Below are the code and all the weights of a small trained network. Each question names an input and a class and asks about switching units off, where a switched-off unit gives its printed mean instead of its output.

import numpy as np


def w(rows, s, z=0):
    codes = np.array(rows[::2]) - 128.0
    scale = np.full(codes.shape[1], s)
    scale[-1] = z or s
    return codes * scale


def norm(h):
    return h / np.sqrt((h * h).mean(-1, keepdims=True) + 1e-5)


def f(y):
    return np.maximum(y, 0)


def log_softmax(a):
    a = a - a.max(-1, keepdims=True)
    return a - np.log(np.exp(a).sum(-1, keepdims=True))


def net(x, mask):
    res = np.array(x, float).reshape(1, 2) / 4 @ E
    u = 0
    for l in range(2):
        y = f(norm(res) @ A[l][:, :-1].T + A[l][:, -1])
        res = res + np.where(mask[u : u + 16], y, B[l][:, -1]) @ B[l][:, :-1]
        u += 16
    return log_softmax(norm(res)[-1] @ U[:, :-1].T + U[:, -1])


A, B = {}, {}
E = w([
[163,36,103,195,255,146,106],'x0',
[134,199,6,195,101,183,109],'x1',
],0.0077)
A[0] = w([
[152,98,106,194,173,107,102,47],'0.n1',
[166,126,74,144,98,131,191,80],'0.n2',
[79,165,149,29,132,89,170,20],'0.n3',
[130,147,190,153,162,95,183,166],'0.n4',
[129,69,34,125,140,126,122,182],'0.n5',
[126,163,132,163,61,135,167,128],'0.n6',
[96,117,170,114,104,116,183,104],'0.n7',
[112,144,90,125,75,89,113,150],'0.n8',
[85,126,138,108,79,156,137,154],'0.n9',
[166,180,107,189,105,159,84,31],'0.n10',
[193,104,193,142,150,178,70,66],'0.n11',
[93,93,153,162,140,148,118,6],'0.n12',
[93,131,196,58,99,80,194,38],'0.n13',
[196,96,127,148,185,203,110,20],'0.n14',
[164,158,167,8,152,129,244,156],'0.n15',
[199,100,131,174,146,162,166,98],'0.n16',
],0.011,0.0015)
B[0] = w([
[100,161,165,134,161,137,171,217],'0.n1',
[129,92,128,63,132,196,177,167],'0.n2',
[136,183,229,218,190,3,169,224],'0.n3',
[141,164,83,111,109,168,148,190],'0.n4',
[151,150,152,166,127,49,124,199],'0.n5',
[112,57,125,48,123,81,73,197],'0.n6',
[223,168,170,144,149,171,79,192],'0.n7',
[44,60,125,108,110,90,121,187],'0.n8',
[120,43,158,154,139,24,127,187],'0.n9',
[166,137,153,104,174,176,80,196],'0.n10',
[51,13,57,145,132,108,173,191],'0.n11',
[104,143,14,119,145,162,152,160],'0.n12',
[233,133,181,131,127,155,64,255],'0.n13',
[95,138,145,129,196,94,138,223],'0.n14',
[210,135,148,104,75,149,38,237],'0.n15',
[115,210,127,155,180,116,190,193],'0.n16',
],0.0069,0.0085)
A[1] = w([
[219,113,153,83,121,23,72,163],'1.n1',
[168,75,92,216,184,177,148,155],'1.n2',
[112,124,130,97,159,143,82,150],'1.n3',
[2,142,115,176,138,72,155,161],'1.n4',
[105,85,75,108,166,127,93,226],'1.n5',
[173,194,221,127,194,161,120,117],'1.n6',
[159,118,125,61,98,159,61,175],'1.n7',
[151,148,103,124,142,162,108,209],'1.n8',
[199,61,166,69,124,81,172,210],'1.n9',
[120,169,99,204,136,154,106,183],'1.n10',
[183,156,229,157,156,131,168,162],'1.n11',
[180,119,128,153,153,157,164,239],'1.n12',
[192,70,78,119,85,168,98,116],'1.n13',
[57,115,158,151,123,58,87,143],'1.n14',
[57,112,144,81,28,71,160,161],'1.n15',
[175,115,240,138,31,77,107,252],'1.n16',
],0.0097,0.0024)
B[1] = w([
[166,181,104,137,87,164,93,246],'1.n1',
[122,123,182,95,98,167,130,199],'1.n2',
[147,108,121,135,125,109,189,153],'1.n3',
[229,104,224,195,192,63,254,179],'1.n4',
[42,169,145,128,125,45,189,177],'1.n5',
[112,73,92,96,112,100,83,214],'1.n6',
[198,114,141,172,124,105,163,183],'1.n7',
[148,88,85,61,74,112,114,148],'1.n8',
[131,173,59,169,59,169,139,208],'1.n9',
[135,36,167,68,76,70,103,156],'1.n10',
[146,194,67,140,20,161,106,213],'1.n11',
[88,167,153,178,69,186,99,178],'1.n12',
[229,178,179,96,248,54,83,144],'1.n13',
[129,123,130,132,118,202,125,169],'1.n14',
[74,101,145,158,172,217,103,167],'1.n15',
[205,185,105,181,151,122,133,249],'1.n16',
],0.007,0.012)
U = w([
[252,228,151,180,96,152,34,161],'0',
[117,127,210,204,234,82,215,172],'1',
[100,159,77,148,150,114,124,4],'2',
[65,82,145,182,57,221,171,117],'3',
[44,63,120,29,115,132,59,136],'4',
[235,97,79,76,141,7,181,106],'5',
],0.016,0.012)

Each question gives the input, the list of numbers given to net, and the class t.
The units are the neurons (one row each of A and B). Each row of codes is followed by its name. A weight is (code - 128) times the scale printed after its matrix; where a second scale follows, it is the last column's (A, B and U).
mask holds one flag per neuron, layer by layer. A switched-off neuron (its flag False) gives its mean, the last column of its row in B, instead of its output. The means were averaged over made-up inputs and are rounded, as every weight is.
A unit's drop is (log p(t) with every unit on - log p(t) with that unit switched off) / (log p(t) with every unit on - log p(t) with every unit switched off).
most important unit: the unit with the biggest drop
top k neurons: the k neurons with the biggest drops, biggest first
top k neurons in layer l: the k neurons of layer l with the biggest drops, biggest first
drop when u is switched off: that unit's drop, to one decimal
input [1,6], class 4: most important unit -> 0.n10
input [-6,8], class 4: top 2 neurons in layer 1 -> [1.n16, 1.n15]
input [1,4], class 4: top 2 neurons -> [0.n10, 0.n3]
input [-8,8], class 3: top 2 neurons in layer 0 -> [0.n13, 0.n15]
input [2,-3], class 3: top 2 neurons -> [0.n11, 1.n16]
input [-7,8], class 4: top 2 neurons -> [0.n13, 0.n3]
input [4,-6], class 3: top 2 neurons in layer 0 -> [0.n11, 0.n3]
input [-5,8], class 4: top 4 neurons -> [0.n3, 0.n13, 1.n16, 0.n15]
input [-1,3], class 5: top 3 neurons -> [0.n10, 0.n3, 0.n2]
input [-7,7], class 3: top 3 neurons in layer 1 -> [1.n15, 1.n6, 1.n7]
input [-3,5], class 4: top 2 neurons in layer 1 -> [1.n16, 1.n4]
input [-3,7], class 5: top 2 neurons -> [0.n3, 0.n10]
input [-6,7], class 4: top 2 neurons -> [0.n13, 0.n3]
input [-1,2], class 5: top 3 neurons -> [0.n10, 0.n3, 1.n7]
input [-1,5], class 5: top neuron -> [0.n10]
input [1,3], class 4: top 3 neurons -> [0.n10, 0.n3, 1.n16]
input [-4,5], class 4: top 2 neurons in layer 0 -> [0.n13, 0.n3]
input [-4,6], class 4: drop when 1.n15 is switched off -> 0.3
input [6,-8], class 3: drop when 0.n8 is switched off -> 0.1
input [-5,4], class 3: drop when 0.n8 is switched off -> 0.5
input [-5,5], class 3: drop when 0.n6 is switched off -> 0.2
